Moves between units:
fu: j987->j723, j223->j588, j883->j58, j658->j401, j147->j323, j642->j771, j121->j281, j401->j217, j839->j21, j628->j453, j511->j272, j906->j148, j31->j333, j461->j225, j419->j27, j714->j825, j102->j461, j333->j649, j499->j628, j266->j852, j800->j147, j967->j768, j67->j238, j265->j173, j740->j169, j399->j244, j476->j223, j169->j33, j647->j967, j562->j883, j272->j570, j213->j987, j27->j16, j317->j121, j852->j384, j675->j973, j502->j329, j244->j300, j646->j502, j522->j906, j238->j630, j192->j642, j612->j885, j795->j265, j568->j714, j885->j315, j973->j790, j21->j439
vu: j987->j795, j223->j317, j570->j987, j883->j31, j16->j967, j723->j265, j323->j21, j147->j839, j453->j906, j121->j675, j768->j628, j315->j714, j281->j973, j588->j121, j628->j522, j439->j238, j461->j646, j329->j169, j58->j333, j333->j612, j173->j642, j225->j502, j967->j499, j265->j192, j790->j401, j169->j266, j649->j885, j272->j213, j27->j647, j33->j852, j502->j740, j244->j800, j300->j147, j885->j568, j973->j658, j21->j67
tu: j987->j21, j223->j967, j570->j323, j883->j502, j16->j281, j723->j439, j323->j173, j147->j265, j453->j217, j121->j628, j768->j790, j315->j384, j839->j192, j281->j453, j588->j768, j628->j401, j511->j800, j439->j771, j31->j740, j461->j333, j419->j317, j329->j315, j58->j329, j102->j31, j333->j169, j173->j630, j499->j658, j225->j649, j800->j795, j967->j973, j265->j238, j740->j568, j790->j148, j399->j213, j476->j647, j169->j714, j649->j33, j647->j675, j562->j646, j272->j147, j213->j839, j27->j121, j317->j499, j675->j522, j33->j825, j502->j885, j244->j987, j646->j612, j612->j266, j795->j67, j300->j723, j885->j852, j973->j906, j21->j642
te: j987->j121, j223->j883, j570->j588, j883->j244, j16->j225, j723->j281, j323->j768, j658->j568, j147->j967, j453->j33, j642->j401, j121->j333, j401->j714, j768->j329, j315->j439, j839->j499, j281->j649, j588->j58, j628->j169, j511->j476, j439->j453, j906->j852, j31->j800, j461->j272, j419->j102, j714->j238, j329->j723, j58->j300, j102->j511, j333->j147, j173->j790, j499->j740, j266->j192, j225->j570, j800->j647, j967->j502, j67->j522, j265->j973, j740->j795, j790->j315, j217->j825, j399->j419, j476->j562, j169->j265, j649->j323, j647->j646, j384->j771, j562->j399, j272->j223, j213->j317, j27->j461, j317->j31, j771->j217, j852->j642, j675->j612, j33->j173, j502->j987, j244->j27, j646->j213, j522->j266, j630->j148, j238->j906, j192->j658, j148->j384, j612->j839, j795->j675, j300->j16, j825->j630, j568->j67, j885->j21, j973->j885, j21->j628
du: j987->j213, j223->j476, j570->j272, j883->j562, j16->j27, j723->j987, j323->j147, j147->j800, j453->j628, j642->j192, j121->j317, j401->j658, j768->j967, j315->j885, j281->j121, j588->j223, j628->j499, j439->j21, j906->j522, j461->j102, j714->j568, j329->j502, j58->j883, j333->j31, j173->j265, j225->j461, j967->j647, j265->j795, j790->j973, j217->j401, j169->j740, j649->j333, j384->j852, j272->j511, j27->j419, j771->j642, j852->j266, j33->j169, j502->j646, j244->j399, j630->j238, j238->j67, j148->j906, j300->j244, j825->j714, j885->j612, j973->j675, j21->j839
bu: j987->j244, j723->j300, j323->j570, j658->j499, j147->j272, j453->j281, j642->j21, j121->j27, j401->j628, j768->j588, j315->j329, j839->j213, j281->j16, j628->j121, j439->j723, j906->j973, j31->j102, j714->j169, j329->j58, j333->j461, j173->j323, j499->j317, j266->j612, j800->j511, j967->j223, j67->j795, j265->j147, j740->j31, j790->j768, j217->j453, j169->j333, j649->j225, j647->j476, j384->j315, j213->j399, j317->j419, j771->j439, j852->j885, j675->j647, j33->j649, j502->j883, j646->j562, j522->j675, j630->j173, j238->j265, j192->j839, j148->j790, j612->j646, j795->j800, j825->j33, j568->j740, j885->j502, j973->j967, j21->j987

In the rows, 25 means zero.

The rows follow the links: the fewer symbols apart two units are, the more alike their rows tend to be.

Named rows; a name shown again gets a slightly different row:
j768
[25,23,28,28,23,25,26,15,24,19,35,21,33,17,36,26,16,17,24,28,19,25,10,15,28,23,32,26,31,22,32,33,24,33,30,14,30,26,39,22,23,26,26,30,28,34,27,27,16]
j790
[24,27,25,26,14,21,27,12,27,14,33,17,30,13,33,28,21,15,22,27,24,24,19,14,29,20,32,28,29,22,28,31,27,25,29,15,31,25,42,20,24,17,28,28,25,33,27,21,11]
j67
[23,24,23,24,21,18,31,20,26,12,17,27,17,25,19,19,35,26,19,22,30,14,44,33,18,22,24,26,25,19,6,28,26,22,23,39,21,24,19,18,27,26,32,21,23,21,25,17,22]
j223
[25,22,26,19,42,29,23,24,24,20,30,24,26,21,33,16,14,24,24,22,13,27,7,17,22,30,34,32,36,24,23,26,20,32,18,19,30,30,28,29,20,33,28,32,29,24,21,28,35]
j522
[25,29,20,15,25,19,36,17,30,13,22,26,20,22,19,20,28,24,22,21,29,10,37,29,13,29,27,29,24,24,15,25,27,18,23,36,25,32,26,18,29,25,30,22,22,23,24,10,17]
j647
[24,22,23,10,41,24,34,19,28,16,22,30,23,26,23,14,20,28,24,20,25,10,23,25,9,33,33,25,33,26,20,24,25,27,20,31,26,33,24,23,24,40,30,26,20,21,20,18,30]
j265
[21,25,28,31,25,19,23,20,19,8,20,19,16,20,24,17,32,23,15,21,18,30,34,23,30,16,29,34,28,16,8,29,19,28,20,29,23,21,20,21,22,20,31,27,31,24,26,25,28]
j839
[27,29,21,19,31,27,28,31,30,30,25,31,24,35,18,25,28,29,30,21,37,12,34,37,16,28,16,20,16,31,23,12,27,21,24,41,23,28,18,23,28,27,23,24,14,20,17,15,22]
j21
[30,36,23,28,31,29,15,37,27,33,26,19,23,29,21,28,28,18,30,23,27,27,24,27,26,19,16,28,12,29,21,9,23,16,22,32,28,27,24,27,24,5,19,29,19,22,20,19,20]
j675
[26,26,19,12,33,20,34,19,31,13,23,30,23,23,23,17,24,26,21,22,31,7,31,28,8,31,29,27,28,25,15,23,25,21,22,34,26,31,23,20,26,32,30,25,20,22,21,11,22]
j628
[28,33,27,26,22,22,13,36,20,35,21,26,19,27,16,32,28,20,19,28,24,43,37,27,22,22,23,28,21,28,23,18,22,12,22,27,20,29,19,22,25,15,20,17,28,24,31,22,28]
j31
[18,24,22,17,25,24,31,27,26,28,17,34,23,30,17,16,26,37,23,22,25,19,37,30,18,31,26,17,26,21,27,26,18,26,22,28,21,22,11,19,28,39,24,20,22,13,27,27,43]
j511
[20,16,26,22,37,26,29,25,23,20,19,33,25,32,24,16,23,36,23,21,21,20,25,29,19,30,28,20,32,23,18,30,22,38,19,29,23,23,15,27,24,45,28,27,25,21,19,31,38]
j499
[29,28,22,19,25,20,26,30,24,34,19,34,22,35,12,27,27,29,22,27,33,25,41,38,13,30,23,19,23,29,24,21,25,17,23,37,20,32,13,20,26,34,22,13,21,17,26,18,27]
j973
[27,30,20,17,33,23,24,18,28,9,26,16,21,14,28,15,21,14,20,22,18,21,22,17,17,24,35,38,30,23,15,22,23,19,21,23,29,31,32,21,24,14,29,27,27,26,24,15,21]
j630
[23,26,28,35,11,17,23,13,22,14,27,18,23,20,26,28,31,18,18,26,24,26,33,24,32,14,28,25,25,18,21,35,25,27,29,22,28,18,34,18,25,14,29,24,27,33,29,24,11]

Each walk starts at a row. The symbols on each line, taken left to right, move it on to the next unit.
Answer with the unit's row; about right is enough.
start [28,31,22,18,21,19,25,29,26,30,19,31,21,30,14,28,32,24,21,27,35,24,43,32,13,25,21,22,20,29,21,20,27,13,22,36,18,32,17,20,29,24,23,15,21,21,29,13,21]
te te bu	[21,22,24,21,27,21,31,20,24,13,16,29,19,29,19,18,32,30,19,21,28,14,40,32,17,25,26,25,28,22,7,29,24,29,20,38,19,24,16,20,27,35,31,23,21,21,22,18,28]
fu bu te	[26,25,22,16,40,27,24,23,26,12,29,21,23,16,32,16,14,18,21,20,14,25,13,15,20,26,36,36,33,25,18,24,19,28,20,19,30,31,31,25,21,25,29,31,27,24,22,21,29]
start [19,31,23,24,16,21,21,25,24,25,19,20,17,20,18,18,31,27,18,22,18,34,39,24,31,19,26,26,22,18,25,23,14,15,19,20,22,18,17,15,28,12,24,22,30,15,35,25,38]
du bu fu	[18,26,25,23,23,26,20,29,21,27,20,24,20,22,24,16,25,29,21,23,14,37,28,23,31,24,26,25,25,17,31,25,13,25,19,17,25,19,15,19,24,25,23,26,29,13,33,34,46]
te vu bu	[27,23,24,19,36,29,27,33,30,35,22,33,28,39,20,23,27,31,34,23,32,15,27,35,16,31,18,21,21,31,26,14,25,26,21,38,26,27,17,28,24,34,23,27,15,19,17,21,30]
start [19,33,21,26,11,18,22,24,27,21,18,18,16,17,20,20,33,23,20,23,23,29,43,26,28,19,22,26,18,19,20,25,20,13,22,24,24,19,22,15,30,9,25,20,27,19,32,20,28]
fu bu bu bu du	[19,24,26,25,30,29,21,29,23,31,22,25,24,25,27,17,22,32,24,21,15,36,19,21,30,25,28,25,28,21,31,26,14,28,20,16,26,21,17,24,24,33,23,29,29,16,29,37,47]
vu te fu te du	[27,21,25,17,31,22,25,34,24,36,20,38,25,36,16,27,24,32,23,26,29,27,31,35,14,32,23,20,25,29,28,22,25,23,21,32,20,31,12,24,25,42,23,18,20,19,24,26,34]
start [22,29,25,31,19,18,23,21,21,8,20,18,16,19,22,20,34,20,16,22,22,26,40,25,26,16,27,33,25,18,7,28,22,22,22,31,23,22,25,17,25,12,29,23,29,26,27,20,21]
bu du fu bu	[22,21,32,29,34,25,17,24,18,12,20,22,19,22,28,15,27,27,15,21,12,32,23,21,27,21,31,32,31,20,10,31,19,36,18,27,24,21,20,25,20,29,29,30,32,26,23,31,37]
tu du fu du bu	[20,19,26,22,33,23,31,20,26,16,18,34,23,31,22,15,28,35,21,20,24,17,31,32,17,27,29,22,31,22,11,31,23,34,20,35,22,23,15,25,23,42,30,25,24,20,19,25,33]
start [29,28,30,25,29,25,12,40,17,40,22,30,25,31,20,28,21,23,19,29,18,47,25,25,26,23,26,26,24,27,30,19,19,17,19,22,23,31,16,26,22,25,19,19,29,22,30,29,36]
bu tu bu te du	[19,19,24,19,32,26,30,26,27,30,20,33,25,33,20,15,22,38,24,22,22,23,26,29,22,32,27,18,29,22,29,27,19,29,19,26,22,23,12,23,27,44,23,25,25,14,25,32,44]
fu du te fu	[22,19,30,28,37,28,20,25,19,19,23,25,22,25,31,16,21,27,20,22,12,32,17,20,29,23,31,30,35,21,19,31,18,37,19,22,26,22,19,30,20,36,27,32,32,25,22,35,39]
start [24,30,23,27,12,19,29,12,27,13,31,16,27,14,30,30,24,16,22,25,25,23,27,19,27,17,29,28,26,23,25,30,27,21,30,22,28,24,41,19,26,12,28,25,25,33,28,16,7]
du bu vu te	[20,29,20,21,16,18,33,22,28,22,17,28,19,25,14,20,32,30,22,22,31,15,47,33,18,25,21,21,20,23,21,23,21,16,24,33,18,21,17,14,32,24,27,17,21,15,30,20,27]
bu bu tu	[20,26,21,18,20,19,33,24,30,26,16,32,20,28,14,16,30,36,21,23,28,17,45,34,19,29,22,19,21,22,23,25,19,21,22,31,22,22,12,17,29,31,28,19,22,13,29,22,35]
start [25,19,25,14,40,28,32,22,29,21,25,31,28,28,25,16,18,31,24,20,23,16,17,23,13,35,31,24,33,25,23,26,24,31,21,26,27,29,21,26,23,44,28,28,24,20,19,23,34]
fu fu tu bu	[23,20,27,28,26,28,25,18,24,22,32,23,33,20,36,26,15,22,26,27,17,28,7,17,28,26,34,24,34,25,33,34,24,35,28,12,33,24,38,27,21,33,25,33,28,31,23,31,25]
vu tu te te fu	[22,23,30,38,12,19,24,13,19,13,27,19,26,19,29,28,29,20,19,26,21,28,28,18,37,15,28,24,29,18,21,38,24,33,30,21,29,14,34,21,23,20,30,26,30,33,27,29,15]
start [26,33,20,20,25,19,28,17,27,10,26,15,18,13,26,22,26,15,20,21,21,21,30,20,19,21,29,36,26,24,14,21,25,15,24,29,26,31,32,19,26,7,29,24,24,28,24,12,15]
fu bu vu	[29,34,24,26,15,19,17,31,21,30,21,24,18,24,17,29,31,18,19,30,28,35,39,27,24,19,23,29,17,25,23,19,23,8,25,30,20,29,21,21,26,9,23,16,26,25,31,18,21]
te te bu fu bu	[21,20,32,37,16,22,23,15,21,18,29,22,27,23,34,28,24,22,22,27,17,33,18,20,36,17,29,24,33,19,24,38,20,38,28,17,29,14,34,24,23,30,26,29,32,34,26,34,21]
